Below are the code and all the weights of a small trained network. Each question names an input and a target symbol and asks about switching units off, where a switched-off unit gives its printed mean instead of its output.

import numpy as np


def w(rows, s, z=0):
    codes = np.array(rows[::2]) - 128.0
    scale = np.full(codes.shape[1], s)
    scale[-1] = z or s
    return codes * scale


def f(y):
    return np.maximum(y, 0)


def softmax(a):
    e = np.exp(a - a.max(-1, keepdims=True))
    return e / e.sum(-1, keepdims=True)


def log_softmax(a):
    a = a - a.max(-1, keepdims=True)
    return a - np.log(np.exp(a).sum(-1, keepdims=True))


def net(x, mask):
    ids = ['ΔΠΦβγηθμτω'.index(c) for c in x.split()]
    T = len(ids)
    res = E[ids] + P[:T]
    u = 0
    for l in range(2):
        q, k, v = (res @ M[l].T for M in (Q, K, V))
        z = softmax(np.where(np.tri(T) > 0, q @ k.T / 4**0.5, -1e9)) @ v
        res = res + np.where(mask[u], z, O[l][:, -1]) @ O[l][:, :-1]
        u += 1
        y = f(res @ A[l][:, :-1].T + A[l][:, -1])
        res = res + np.where(mask[u : u + 4], y, B[l][:, -1]) @ B[l][:, :-1]
        u += 4
    return log_softmax(res[-1] @ U[:, :-1].T + U[:, -1])


Q, K, V, O, A, B = {}, {}, {}, {}, {}, {}
E = w([
[96,139,141],'Δ',
[153,99,142],'Π',
[225,159,16],'Φ',
[3,83,198],'β',
[145,71,108],'γ',
[30,126,58],'η',
[63,123,224],'θ',
[121,15,38],'μ',
[192,16,168],'τ',
[120,179,93],'ω',
],0.014)
P = w([
[166,207,99],'0',
[98,154,109],'1',
[117,229,218],'2',
[54,102,126],'3',
[128,245,113],'4',
[121,63,147],'5',
[131,255,108],'6',
[99,90,164],'7',
],0.0077)
Q[0] = w([
[113,97,168],'L0H0',
[162,119,255],'L0H0',
[94,201,118],'L0H0',
[53,164,160],'L0H0',
],0.0081)
K[0] = w([
[128,17,211],'L0H0',
[176,161,59],'L0H0',
[159,254,123],'L0H0',
[148,104,79],'L0H0',
],0.008)
V[0] = w([
[168,101,90],'L0H0',
[12,241,194],'L0H0',
[106,44,43],'L0H0',
[202,26,254],'L0H0',
],0.011)
O[0] = w([
[180,192,25,125],'L0H0',
[100,97,163,169],'L0H0',
[110,71,16,171],'L0H0',
[2,220,42,1],'L0H0',
],0.0097,0.0086)
A[0] = w([
[84,114,132,162],'L0N0',
[138,71,98,254],'L0N1',
[109,72,102,201],'L0N2',
[76,4,163,167],'L0N3',
],0.013,0.003)
B[0] = w([
[53,3,242,145],'L0N0',
[113,194,121,202],'L0N1',
[134,173,3,181],'L0N2',
[224,143,134,249],'L0N3',
],0.0053,0.018)
Q[1] = w([
[51,139,90],'L1H0',
[251,86,174],'L1H0',
[201,82,122],'L1H0',
[137,206,164],'L1H0',
],0.011)
K[1] = w([
[52,148,43],'L1H0',
[162,164,107],'L1H0',
[21,127,142],'L1H0',
[163,254,180],'L1H0',
],0.01)
V[1] = w([
[153,51,207],'L1H0',
[190,255,194],'L1H0',
[124,242,60],'L1H0',
[86,94,109],'L1H0',
],0.0079)
O[1] = w([
[144,98,189,253],'L1H0',
[54,149,101,196],'L1H0',
[191,119,126,32],'L1H0',
[31,1,132,39],'L1H0',
],0.0076,0.0048)
A[1] = w([
[5,142,70,85],'L1N0',
[70,102,105,4],'L1N1',
[104,128,116,124],'L1N2',
[127,95,141,175],'L1N3',
],0.013,0.002)
B[1] = w([
[56,47,114,175],'L1N0',
[253,176,49,148],'L1N1',
[3,194,153,138],'L1N2',
[58,203,99,254],'L1N3',
],0.0061,0.0029)
U = w([
[165,171,151,52],'Δ',
[138,183,120,158],'Π',
[192,182,125,29],'Φ',
[145,53,139,22],'β',
[162,150,104,253],'γ',
[220,10,142,177],'η',
[146,100,149,129],'θ',
[193,65,95,11],'μ',
[136,113,88,181],'τ',
[190,101,140,148],'ω',
],0.013,0.005)

Each question gives the input, a string of symbols that net reads in full, and the target symbol t.
The units are the heads (4 rows each of Q, K, V and O) and the neurons (one row each of A and B). Each row of codes is followed by its name. A weight is (code - 128) times the scale printed after its matrix; where a second scale follows, it is the last column's (O, A, B and U).
mask holds one flag per unit, layer by layer, with each layer's heads first. A switched-off unit (its flag False) gives its mean, the last column of its rows in O or B, instead of its output. The means were averaged over made-up inputs and are rounded, as every weight is.
A unit's drop is (log p(t) with every unit on - log p(t) with that unit switched off) / (log p(t) with every unit on - log p(t) with every unit switched off).
The circuit of an input: a set's keep is (log p(t) with only the set's units on - log p(t) with every unit switched off) / (log p(t) with every unit on - log p(t) with every unit switched off). Starting from all 10 units, units are removed one at a time, each time the one whose removal leaves the highest keep (on an exact tie, the one counted first), for as long as the keep stays at least 0.8.
units of the circuit, in order: the units of the circuit, biggest drop first
k most important neurons: the k neurons with the biggest drops, biggest first
top k neurons in layer l: the k neurons of layer l with the biggest drops, biggest first
drop when u is switched off: that unit's drop, to one decimal
input Φ γ Φ μ γ η, target μ: units of the circuit, in order -> [L0H0; L1H0; L0N2]
input μ μ η γ, target μ: units of the circuit, in order -> [L0H0; L1H0; L0N2]
input Δ τ η τ τ Δ, target τ: units of the circuit, in order -> [L0H0; L1N0]
input γ μ τ γ, target τ: 2 most important neurons -> [L0N3; L1N0]
input η η η η ω, target η: units of the circuit, in order -> [L0H0]
input η Φ η μ, target μ: units of the circuit, in order -> [L0N2; L0H0]
input η Δ β, target η: 2 most important neurons -> [L0N3; L0N1]
input τ τ Π, target τ: units of the circuit, in order -> [L0H0; L1N0; L0N3]
input η Φ Φ τ ω μ μ η, target μ: 2 most important neurons -> [L0N2; L0N1]
input Φ γ ω Δ η η η, target η: top 2 neurons in layer 0 -> [L0N3; L0N1]
input γ η γ μ, target μ: drop when L0N2 is switched off -> 0.3
input τ Π η, target τ: drop when L0N3 is switched off -> 0.5
input η Φ η, target η: drop when L0N3 is switched off -> 0.0
input τ γ τ γ, target τ: most important neuron -> [L1N0]
